Each row is followed by its class.
[ -1   4   0   6   0  -1  -1   1  -3 -12  -2   0  -1  -3  -1   5   3   1
   7   6   3   2   3   7  -1  -1  -3  -4   5   2   0   0   0   3  -1   0
  -4   0  -4   0   2   1  -2  -1  -1   6] | fes
[  1   2  -1   2   1  -4  -5   1   0 -20  -8   2  -4  -4  -5   8   7   4
  10   7   0   2   3  10  -2  -1   0  -2   7   2   1  -1   3  -1  -1  -3
  -4   1  -7  -1   1   2  -2  -1   0   7] | gov
[-3  5 -1  5 -1  2 -2  0  2 -1 -1 -2 -2  1 -1  3 -1  0  4  4  3  3  6  6
  0 -1 -2 -4  3  1 -5 -4  2  2  0  3 -5 -1 -1 -2 -1  0  0 -5  0  3] | fes
[ 1  2 -1  8 -7 -2 -3  2  4 -8 -4 -3 -4 -4 -2  5  4  3  6  6  2  2  4  8
 -1 -2 -3 -4  7  3 -4 -6  2  1 -1  0 -7  1 -7  0  4  0  0 -6  0  4] | fes
[ 1  5  0  6 -1  1 -4  6  3 -5 -4  0  0  1 -3  5  4  1  9  9  2  1  4 11
 -1 -2 -2 -9  6  4 -5 -5  3  1  3  5 -7  0  0 -5  4  0  0 -4  1  7] | fes
[ -1   0  -1   0   1  -4  -3   1  -4 -22  -5  -1  -3  -7  -4   7   4   6
   6   2   0   3   2   4  -3   0  -3   4   6   2   3   4   0  -1  -3  -5
  -2   1  -9   2   0   3  -2   2   2   5] | gov
[  0   1  -1   4   0  -3  -3   1  -2 -21  -5   1  -3 -15  -5   9   6   5
  10   3   0   3  -2   5  -2  -1  -1  -1   7  -1   2   1  -2   0  -2  -1
  -3   2  -6   0   1   3  -1   1   3   6] | gov
[ -2   1  -3   3   0  -4  -2   1  -2 -18  -4  -1  -2  -4  -2   6   3   6
   7   3   1   4   0   8   0   1  -2   0   6   2   2  -1   0   2  -1  -2
  -4   1  -8   3   0   2  -2  -1   1   6] | gov
[ -1   2  -5   5   2  -3  -4   1   0 -13  -4  -5  -4  -6  -4   8   5   4
   8   5  -1   1   3   9  -2  -2  -3   1   6   2   0  -3   2   0  -2   0
  -5   1  -6   1   3   1  -1  -2  -3   4] | gov
[-1  3  0  7 -1  1  1  1  4  3 -2 -2 -3  0  1  4  3  2  4  5  1  1  6  9
 -2  0 -2 -4  2  1 -7 -6  1  2  1  3 -8 -2 -1 -1  4 -1  0 -9  0  2] | gov
[ -2   7  -1   5   0  -2  -5   2   0 -17  -5  -1  -4  -2  -4   9   8   5
  11   8   1   4   5  13  -1  -1   0  -4   9   2  -3  -2   4   0  -2   1
  -7   2  -5  -7   5   1  -1  -4   3   8] | fes
[ -2   3   1   4  -2  -3  -3   1  -2 -18  -5  -2  -4  -5  -6   7   4   8
   7   5   2   4   3   8  -1   0   0  -2   8   1   0   1   3   2  -2   0
  -4   4  -7   0   2   1  -2  -1   2   6] | gov
[ 0  4  1  7 -2  0 -3  2  4 -1 -1 -1 -1  0 -3  4  3  1  8  4  2  1 13  8
  0 -2 -2 -7  3  3 -6 -5  2  2  1  3 -9 -1 -2 -1  4 -1  0 -7  0  4] | fes
[  1   2  -3  -1   1  -4  -2   1  -5 -21  -4   0  -2  -3  -4   5   4   4
   9   3  -1   3   0   6  -1   0   1   1   5   0   4   3   2  -1   0  -2
  -2   3  -6  -3   0   2  -1   2   0   6] | gov
[ 1  6 -1  4  1  1 -3  0  2 -7 -1  0 -2  0 -3  4  6  3  9 13  1  2  4  8
 -1 -1  1 -7  4  0 -4  0  2  0  0  4 -3  1  1 -6  2  1 -1 -3  1  3] | fes
[ -1   4  -1   4  -2  -3  -4  -1  -1 -11  -4  -1  -2  -4  -2   5   3   3
   7   5   0   4   3   9   0  -1  -4  -3   7   1  -1  -4  -1   0   0  -2
  -5  -1  -6   1   3   0  -1  -2   0   3] | gov
[ -1   0  -2   6  -1  -4  -2   1  -1 -16  -4  -3  -3  -6  -2   9   4   3
   7   4   1   3   4   9  -1   0  -5   2   6   1   1  -3   0   1  -1  -3
  -2   1  -9   4   3   2   0  -2   0   5] | fes
